Each row is followed by its class.
[-232,-51,-100,-83,48,-167,108,26,73,89,-60,73,-240,-246,-252,23,-192,-10,284,70,-50,115,0,110,118,-160,239,-23,-60,-7,106,113,-197,50,-36,198,437] -> <25>
[84,-90,-270,86,-49,164,-112,-107,-426,105,-32,27,-238,295,143,-55,349,28,273,-76,-322,-106,-75,-118,304,-37,-181,197,46,139,-309,54,18,-114,33,-76,-267] -> <53>
[-25,-53,-80,29,-126,-208,321,70,-150,390,95,191,-410,512,334,-188,36,-67,293,-48,15,256,20,-100,36,125,-96,261,221,84,142,174,-385,102,338,116,-157] -> <28>
[-37,-26,-96,83,-90,253,258,-49,-51,11,39,-52,154,95,249,-202,146,35,43,-89,-221,135,-178,71,108,-57,-61,112,135,69,-113,-49,3,9,184,-121,-31] -> <199>
[168,-297,267,5,9,150,130,-107,-102,-257,35,-64,259,311,246,170,100,-48,-83,-134,-205,-62,109,-7,129,-25,-162,-174,-115,-69,58,303,-32,-200,-52,-83,-70] -> <44>
[-44,-79,-173,17,134,-204,-77,-138,122,155,-39,300,28,61,77,-1,-185,-256,233,-23,70,41,38,-7,3,114,-53,-70,9,18,37,97,71,-90,41,-135,-193] -> <25>
[35,-311,-197,-126,-17,-117,-275,-133,-353,109,-51,195,-24,284,-175,160,27,-178,444,-126,-400,95,62,269,-227,-132,236,190,-65,95,190,-3,-203,37,297,58,54] -> <53>
[-3,205,-192,20,-162,4,83,-33,-431,-148,-50,-433,-162,350,247,-164,67,119,-90,-151,18,68,-226,-150,102,162,-155,-39,91,-193,-21,-11,-258,133,117,52,-75] -> <199>
[23,-524,-222,-43,-213,-189,74,-53,251,215,135,84,-170,328,100,231,-150,8,225,-209,20,-20,395,-34,-22,-107,-113,94,130,47,5,-403,-228,107,183,-92,-5] -> <44>
[-350,307,127,-237,63,-295,-90,-86,179,97,366,329,-283,-452,-385,-333,39,-71,68,211,33,398,-112,-64,-248,-232,69,48,36,47,390,51,208,174,22,199,322] -> <199>
[-247,183,158,98,-241,-196,-95,-21,409,-56,-160,-10,88,111,76,179,103,101,63,172,513,-206,42,4,-83,82,103,-247,27,111,76,627,-60,24,-224,37,89] -> <28>
[-61,-219,-432,43,-60,19,115,185,262,-106,101,247,68,-34,-7,142,42,-101,109,-14,-437,99,37,16,108,-28,55,25,229,-10,22,-172,46,118,23,-41,-56] -> <53>
[108,374,-53,-17,-275,27,-88,84,-95,-50,211,-148,-77,256,-10,211,482,207,-268,0,77,-384,70,-210,58,10,-323,-81,328,-104,-59,180,151,62,-179,-12,-11] -> <197>
[240,-19,46,-164,-46,91,29,-144,-656,182,63,-41,40,441,292,-275,101,45,148,-33,-121,48,42,297,-14,150,-239,158,93,-45,218,300,-368,-72,550,-63,84] -> <44>
[153,-74,-252,35,-411,23,90,-106,-236,243,217,-14,-255,368,301,-182,256,480,-27,0,-425,-202,61,166,222,129,-187,87,299,93,204,444,-459,333,-17,66,308] -> <224>
[-244,-350,-187,-62,268,-271,-27,-60,252,125,205,445,61,16,-111,-29,-22,-53,484,147,-329,222,237,-348,-184,-229,22,344,30,146,104,247,249,-47,-19,0,-122] -> <125>
[-199,-106,-34,17,108,42,73,-30,110,-75,2,-85,-1,50,-80,49,-29,-50,244,-37,177,90,49,-126,-144,38,57,90,201,-82,-35,144,233,11,-167,-118,26] -> <125>
[436,78,174,64,-86,65,173,-16,-129,-84,57,-37,-320,113,423,-226,154,151,-283,307,-210,82,-130,-181,80,-29,120,-57,-48,-20,130,426,319,81,-311,237,-65] -> <58>
[17,-240,-161,-16,33,98,32,212,-83,49,-131,-84,45,40,-203,231,-232,-177,90,7,-68,-121,160,179,71,-32,84,13,78,-37,67,-256,-86,-124,222,-156,133] -> <199>
[334,-107,-225,56,-101,36,-259,129,-96,40,-4,1,-228,79,225,278,43,-85,-436,472,-137,-315,118,116,-73,135,-73,-177,71,146,105,-216,106,-5,85,-21,-256] -> <38>
[-141,261,190,-134,11,-52,334,-114,-4,216,37,21,-140,57,107,-387,0,116,35,-128,348,153,-147,-87,32,32,-138,47,247,-86,-113,-86,128,128,-19,47,177] -> <224>
[-216,56,111,48,-136,96,256,-61,15,-108,-161,-84,227,-3,212,120,138,7,-101,1,44,46,44,150,70,53,-123,-106,164,85,9,-11,234,27,-207,-197,-20] -> <58>
[-119,262,-96,-24,-182,235,313,-34,-10,-231,8,-154,242,-13,92,-224,48,1,-107,-191,-53,152,-180,-11,357,11,-129,-96,116,-151,27,56,-68,-28,-36,-121,266] -> <105>
[220,233,61,109,-153,331,179,408,-383,-107,-84,-351,-109,176,193,284,335,-159,-119,330,-259,-220,-172,-191,163,-186,247,121,-23,157,-146,129,-148,-292,130,-134,-264] -> <197>
[-152,155,-180,73,76,-93,-99,12,87,-275,83,-88,-48,-271,-338,-87,-34,-99,382,29,-210,219,-259,92,198,-242,-52,2,-239,-27,30,-24,-178,47,204,24,366] -> <25>
[-14,188,-3,-140,-133,-59,158,-56,55,1,261,47,-220,-183,180,-255,235,86,-193,14,-162,152,95,-39,526,-118,-555,-217,184,-292,117,-302,235,112,-185,-65,440] -> <25>
[-123,-17,-235,-33,118,97,112,148,296,157,56,408,77,-365,-302,-318,-279,-15,-23,-11,61,121,-61,-105,-86,-8,189,8,231,-251,54,-316,346,53,23,40,153] -> <125>
[222,-563,39,-144,98,-114,113,-363,-182,-132,333,143,227,236,271,-96,277,207,-115,-49,-615,198,194,411,140,-111,-137,-71,-195,269,57,281,-354,163,382,198,472] -> <44>
[-224,341,345,150,-158,-168,34,268,111,-477,-170,-124,-76,-155,-20,259,114,1,-177,114,197,-28,-258,-159,226,-85,28,-253,-116,5,-16,225,130,162,-458,100,-136] -> <58>
[32,40,-102,-189,52,94,-134,-91,85,97,55,1,-16,271,36,14,178,-434,204,-169,5,-132,-113,83,53,-29,-180,204,157,-5,-66,-260,-140,-225,276,76,73] -> <28>
[232,-5,84,-46,-33,72,199,30,146,38,101,-78,194,240,91,46,114,241,-195,50,-90,-176,136,108,215,143,-158,-143,-13,-157,43,274,-116,-98,-190,80,366] -> <58>
[-85,-8,-33,88,-7,-172,164,-160,-158,286,1,140,-289,128,156,-312,5,296,-104,21,-57,113,138,-94,-66,43,-117,7,142,16,187,227,-99,144,-19,313,98] -> <53>
[236,-76,-64,160,-87,-19,-193,46,-99,183,142,34,-174,35,67,-152,61,221,-230,297,-83,-122,199,-267,24,-197,46,-171,81,-111,70,240,61,-6,181,-57,138] -> <28>
[-63,158,333,-78,107,53,209,-94,-225,-179,83,239,188,-45,35,-388,-91,108,-23,225,-25,236,-40,-558,-52,0,-191,-38,-43,18,155,507,464,-138,62,-180,-366] -> <199>
[28,-160,-31,135,-51,35,9,-150,-271,-89,-107,-15,162,32,224,147,-56,28,55,157,-56,44,83,178,13,-44,142,-11,12,48,-36,265,-103,-44,65,-126,-109] -> <38>
[123,-456,-118,-68,229,-6,-18,27,415,176,145,183,-82,152,-120,241,7,-272,273,-265,-287,-159,130,-213,74,119,-271,-23,-54,12,-123,-278,413,-155,-193,-158,-393] -> <53>
[-11,223,-31,23,72,-87,-4,-78,-130,32,148,78,-187,-56,-156,-123,25,25,77,132,-37,137,-175,-65,-31,0,115,137,0,118,11,269,151,33,-244,2,-85] -> <58>
[328,-501,-266,33,-44,36,-68,-80,239,84,128,160,-146,175,307,113,-4,-303,44,-58,-157,-73,111,-26,126,77,10,-1,110,-51,-117,-488,183,-9,16,-140,-283] -> <38>
[51,83,302,-22,98,99,246,-28,-203,-269,-158,-71,451,83,342,-537,-92,102,-25,167,-85,98,-473,41,431,196,-16,-45,-291,-81,-9,279,-120,-116,4,-36,36] -> <44>
[52,-384,154,-9,314,209,-220,-41,-36,-117,62,269,173,-175,-309,-155,-261,175,-56,75,-205,-43,170,-227,-154,-193,47,-167,-98,21,116,549,465,-103,-75,-156,74] -> <58>
[103,-290,-313,75,-153,124,-280,104,-266,385,74,-326,-148,286,-31,430,166,10,90,41,-258,-318,278,258,72,-116,-26,185,118,194,-229,-249,-464,-138,262,-305,-88] -> <191>
[-378,-227,-178,-282,197,-225,-255,-254,114,72,229,269,43,-155,-112,-45,-110,-366,458,7,310,58,-56,-186,-305,14,140,119,118,-70,-10,-79,341,-171,58,-140,-467] -> <28>
[152,128,-310,-34,84,-30,49,-114,-51,51,293,-124,-45,-7,144,-529,-5,165,-69,203,-238,168,-443,-54,-52,-9,80,143,44,-238,71,-152,85,143,40,171,203] -> <44>
[8,-76,323,109,-137,173,5,-52,36,78,-61,50,-55,96,104,268,126,-97,25,236,100,-188,-154,-220,-229,-148,134,-116,-26,230,-92,387,455,-120,-72,-127,-449] -> <125>
[-340,-222,-5,-124,121,-26,-121,-351,-64,14,261,138,-13,-97,-138,-34,121,-181,442,-19,-224,430,11,-73,-307,-371,276,309,30,99,85,241,-9,-23,107,17,162] -> <105>
[528,35,-228,249,-157,-28,-162,102,-166,27,156,54,-176,327,141,-337,123,353,-98,-246,-627,-89,-238,-303,556,-131,-107,50,-150,-64,-331,30,-309,169,-82,63,-253] -> <53>
[136,-182,367,78,-89,65,77,-145,-64,-139,-113,30,-13,158,350,15,101,105,-113,6,32,35,119,23,-15,11,28,-186,-29,72,72,302,273,65,-326,-128,-44] -> <28>
[192,352,168,22,-45,23,273,229,-142,-241,1,-162,99,94,-11,53,124,52,-127,-53,-186,-3,72,28,234,-179,32,-115,-83,-107,167,489,-302,-173,-49,93,259] -> <191>
[-54,-384,115,31,-44,-334,183,-167,430,598,484,392,84,80,-2,-316,-135,64,94,-19,-61,466,218,264,-63,-288,-37,-14,-33,255,129,-117,-167,169,527,-192,264] -> <53>
[187,42,-456,203,-62,-26,45,165,34,-88,55,-19,-50,134,-83,-30,-118,-64,-1,-147,-67,-94,-72,-77,289,121,-162,-93,89,-268,36,-221,27,34,39,-91,24] -> <194>
[374,-487,20,0,-101,178,-52,6,-69,-135,244,-49,-20,356,135,264,525,93,-227,-185,-488,-82,279,402,384,-296,41,-94,-199,321,-282,-35,-432,-25,114,11,450] -> <191>
[-82,-401,62,-125,169,90,-6,-234,218,-300,164,-174,122,-273,-288,-25,7,-55,43,-2,-351,90,101,109,275,-67,90,-194,-131,-16,118,152,-84,74,-55,-46,899] -> <224>
[-245,285,264,100,-130,-256,70,-207,-119,179,159,94,-271,-45,-18,-237,208,175,126,75,-40,360,-172,-14,35,-251,-96,79,67,148,52,113,161,267,-213,-60,118] -> <28>
[26,132,-261,100,0,-37,103,-15,-159,90,222,164,-148,31,-204,-229,97,0,93,-158,-477,242,-160,-68,234,-76,26,167,-16,-63,61,-59,-320,89,71,96,277] -> <224>
[-86,121,525,-203,100,207,289,-131,-307,-145,-82,312,362,-11,76,-442,101,399,-247,32,-157,96,327,40,55,32,-271,-167,57,125,368,828,11,-81,15,2,500] -> <194>
[115,-90,-98,-32,112,62,-26,141,105,227,72,231,77,-9,-50,197,21,-119,-38,23,-315,-1,253,82,-35,-150,112,72,67,43,-32,-224,-90,-160,-15,-189,92] -> <58>
[-146,195,90,-36,-141,-147,469,18,-42,-132,-48,-73,118,-13,127,-79,76,208,-278,88,-91,240,292,325,423,181,-265,-200,143,-90,299,139,-513,153,22,154,761] -> <191>
[21,-105,112,-151,43,303,-68,42,-246,-267,-47,-100,105,233,97,172,107,-48,-218,-34,-185,-217,113,-73,-195,98,-413,-77,181,-28,158,-117,252,-106,8,-110,-240] -> <25>
[136,-238,-223,61,-12,207,16,9,136,-340,-53,-117,189,105,-23,14,-120,301,-127,-104,-155,-226,93,-16,188,162,-55,-115,-45,61,-10,423,-39,70,-240,4,193] -> <38>
[-40,-337,156,-22,-146,-16,-75,85,161,-228,194,18,63,131,-8,161,120,213,144,-224,-161,4,201,-67,14,-302,21,61,-20,158,-40,266,-56,157,-133,-144,-33] -> <28>
[50,-481,-80,72,-338,137,-25,-75,-36,-72,125,-96,62,260,92,266,223,473,-62,-272,9,-392,469,76,435,-187,-295,-189,-37,174,-248,166,-113,36,-175,-347,271] -> <224>
[102,81,-48,102,-63,-113,-27,263,69,-161,1,92,-35,25,113,69,17,-45,-164,-39,-230,-212,134,-353,338,-102,-116,-138,108,-207,180,15,203,-37,-458,-214,-108] -> <194>
[-114,-108,154,6,10,-105,-45,-19,161,-57,51,426,-111,87,116,96,91,-130,183,251,133,-103,-150,-489,-312,-72,393,96,70,218,-5,512,389,-45,-252,76,-548] -> <53>
[55,-261,-193,-244,199,-8,-93,-3,-18,-324,-50,134,366,155,-175,167,-143,-72,41,-307,-306,-276,35,67,372,128,-363,-239,-225,19,-83,-64,71,-164,-137,-172,-43] -> <58>
[32,-269,29,177,25,-121,-11,-112,-54,126,-43,118,-47,204,105,68,-179,-12,245,-152,-81,66,-62,-89,-2,29,-19,93,-224,134,31,346,-15,69,-57,-54,-269] -> <191>
[-207,-73,92,-25,32,-117,147,-2,325,379,265,291,-258,-363,-99,-229,72,-177,-40,285,-244,199,-360,-118,19,-220,353,34,58,82,105,-228,290,164,-39,148,235] -> <199>
[-140,-313,-170,57,19,-74,140,-123,204,-186,295,128,179,-136,-71,-44,-9,59,287,-218,-241,284,-50,107,285,-117,-116,-24,-149,109,-161,-43,-109,179,136,-230,173] -> <105>
[-56,-370,-359,165,25,11,-27,-143,240,408,305,-157,-138,20,-112,-343,-6,104,97,1,-251,154,0,170,-12,-172,45,39,97,0,-8,-359,-157,107,372,-34,421] -> <194>
[12,-93,-291,91,-345,90,131,0,207,86,21,37,12,25,198,164,-24,26,-5,-157,19,4,-77,289,359,80,-174,-83,52,-117,-125,-403,-125,150,-53,-121,145] -> <194>
[334,-47,-100,31,-60,-128,63,325,-90,-163,102,140,-8,286,138,325,199,12,-174,96,-146,-448,277,-243,147,37,-44,-236,125,-86,157,414,111,-71,-93,-106,-107] -> <224>
[215,67,129,178,-7,258,212,73,-208,72,-113,44,165,220,322,-219,15,19,-84,-51,-76,16,-178,219,251,67,7,-12,-143,66,-67,230,-308,-179,145,-90,-3] -> <105>
[-95,-127,-350,22,-15,13,70,-86,1,354,-51,-137,-43,145,-91,-57,5,135,294,-123,-170,82,143,351,268,35,-144,205,-44,79,-83,-9,-474,-25,172,109,459] -> <197>
[-156,8,202,-53,-151,223,190,27,-184,31,-31,-212,-20,133,-45,80,279,-81,104,-42,-80,113,-127,108,11,-134,188,77,145,158,-152,59,-165,13,243,-12,99] -> <197>
[10,150,-113,-158,-24,-352,-53,-13,104,-16,1,-426,-271,-3,230,279,-48,-294,-166,372,429,-224,-142,55,-206,63,225,-73,62,-127,151,-206,-79,24,22,331,87] -> <38>
[-199,93,169,-84,-28,165,167,375,-506,-66,-376,-462,-249,-126,-169,462,119,-116,-263,228,-342,-127,-27,37,133,55,10,-213,116,-22,9,-327,-54,-21,48,64,-51] -> <199>
[-39,-114,195,-19,-14,-8,130,46,-73,-114,54,-84,-72,147,-35,356,-40,-223,193,-58,-216,36,-80,-59,62,-88,28,137,-101,288,-53,247,-167,-82,-60,-100,-414] -> <191>
[-138,-8,-163,-183,179,-109,-344,139,117,92,-79,151,-43,17,-212,501,-15,-160,88,191,-32,-238,206,27,-511,-100,-78,-91,58,52,191,161,114,-136,133,155,-61] -> <53>
[44,-279,75,-179,152,105,-111,117,84,20,-83,393,70,-64,-178,162,-169,-15,-18,125,-67,-109,140,-110,-212,-43,203,-9,-152,213,40,138,470,-143,-226,-56,-243] -> <199>
[-77,-36,-22,-28,-23,245,325,199,-87,132,36,43,-58,-169,-256,3,114,-53,101,124,-372,-100,-184,-101,173,-114,153,48,87,168,-97,-190,5,-54,288,-107,153] -> <53>
[36,97,-40,18,184,21,277,66,121,254,74,247,-61,-34,-188,-430,-163,-80,40,-47,-69,234,-125,-190,109,117,112,212,156,-139,45,-97,71,-2,44,146,170] -> <199>
[92,268,-228,-11,-69,-75,59,137,-145,-173,-62,-30,28,122,134,-27,91,18,-60,-112,-63,37,126,160,292,161,-282,18,19,-30,112,17,-307,64,62,-16,233] -> <25>
[-96,-276,-153,-133,85,-17,-21,-243,323,187,264,155,41,-101,-52,-182,-207,-259,344,141,-55,270,-303,29,-151,88,200,170,-8,-5,74,-108,62,100,251,-54,165] -> <194>
